Below is a small trained network, with its code and all its weights. Each question gives an input and a class and asks what happens when units are switched off, that is, made to give their printed mean instead of their output.

import numpy as np


def w(rows, s, z=0):
    codes = np.array(rows[::2]) - 128.0
    scale = np.full(codes.shape[1], s)
    scale[-1] = z or s
    return codes * scale


def f(y):
    return np.maximum(y, 0)


def log_softmax(a):
    a = a - a.max(-1, keepdims=True)
    return a - np.log(np.exp(a).sum(-1, keepdims=True))


def net(x, mask):
    res = np.array(x, float).reshape(1, 3) / 4 @ E
    y = f(res @ A[0][:, :-1].T + A[0][:, -1])
    res = res + np.where(mask, y, B[0][:, -1]) @ B[0][:, :-1]
    return log_softmax(res[-1] @ U[:, :-1].T + U[:, -1])


A, B = {}, {}
E = w([
[104,86,110,83,179,5,121],'x0',
[91,53,135,211,89,116,207],'x1',
[153,33,48,139,178,171,100],'x2',
],0.013)
A[0] = w([
[124,84,133,170,45,125,201,126],'neuron 0',
[186,45,86,181,157,191,63,4],'neuron 1',
[152,163,157,154,93,251,160,23],'neuron 2',
[75,174,198,120,92,133,136,63],'neuron 3',
[182,176,176,86,161,143,66,152],'neuron 4',
[87,106,158,227,107,122,189,130],'neuron 5',
[202,183,123,142,119,126,83,97],'neuron 6',
[102,211,176,116,35,158,163,49],'neuron 7',
[206,146,167,100,119,135,43,60],'neuron 8',
[80,183,166,137,152,12,142,37],'neuron 9',
],0.011,0.0021)
B[0] = w([
[111,160,173,145,111,99,48,226],'neuron 0',
[167,135,75,113,58,228,135,243],'neuron 1',
[59,31,84,83,189,8,190,245],'neuron 2',
[175,160,85,154,95,216,137,194],'neuron 3',
[71,109,192,126,53,128,77,222],'neuron 4',
[70,197,156,170,65,64,92,234],'neuron 5',
[82,156,168,122,132,134,63,183],'neuron 6',
[178,139,78,59,107,167,180,227],'neuron 7',
[82,151,143,150,133,77,45,199],'neuron 8',
[139,100,43,89,111,135,162,229],'neuron 9',
],0.011,0.012)
U = w([
[101,153,254,203,93,117,25,119],'0',
[233,120,46,111,84,214,155,82],'1',
[85,6,73,61,223,59,187,249],'2',
],0.0094,0.002)

Each question gives the input, the list of numbers given to net, and the class t.
The units are the neurons (one row each of A and B). Each row of codes is followed by its name. A weight is (code - 128) times the scale printed after its matrix; where a second scale follows, it is the last column's (A, B and U).
mask holds one flag per neuron, in row order. A switched-off neuron (its flag False) gives its mean, the last column of its row in B, instead of its output. The means were averaged over made-up inputs and are rounded, as every weight is.
A unit's drop is (log p(t) with every unit on - log p(t) with that unit switched off) / (log p(t) with every unit on - log p(t) with every unit switched off).
The circuit of an input: a set's keep is (log p(t) with only the set's units on - log p(t) with every unit switched off) / (log p(t) with every unit on - log p(t) with every unit switched off). Starting from all 10 units, units are removed one at a time, each time the one whose removal leaves the highest keep (on an exact tie, the one counted first), for as long as the keep stays at least 0.8.
units of the circuit, in order: the units of the circuit, biggest drop first
most important unit: the unit with the biggest drop
top k neurons: the k neurons with the biggest drops, biggest first
drop of u: that unit's drop, to one decimal
input [-6,-5,3], class 2: units of the circuit, in order	[neuron 2]
input [-3,-1,-1], class 2: units of the circuit, in order	[neuron 1; neuron 2]
input [6,-2,6], class 1: top 2 neurons	[neuron 2; neuron 1]
input [-3,-3,-6], class 1: top 2 neurons	[neuron 7; neuron 3]
input [4,-3,-5], class 1: units of the circuit, in order	[neuron 2; neuron 9]
input [1,2,2], class 0: top 4 neurons	[neuron 2; neuron 7; neuron 9; neuron 3]
input [-7,0,-5], class 2: top 2 neurons	[neuron 2; neuron 1]
input [1,4,-7], class 1: top 2 neurons	[neuron 7; neuron 9]
input [-6,-5,-5], class 2: top 2 neurons	[neuron 2; neuron 7]
input [-6,-8,7], class 0: top 2 neurons	[neuron 8; neuron 4]
input [6,8,-6], class 0: top 2 neurons	[neuron 5; neuron 0]
input [-2,-4,-6], class 1: top 2 neurons	[neuron 7; neuron 3]
input [1,4,8], class 1: drop of neuron 6	0.0
input [-7,-6,4], class 2: drop of neuron 0	0.3
input [4,-3,8], class 1: drop of neuron 1	0.3
input [-8,-8,0], class 0: most important unit	neuron 4
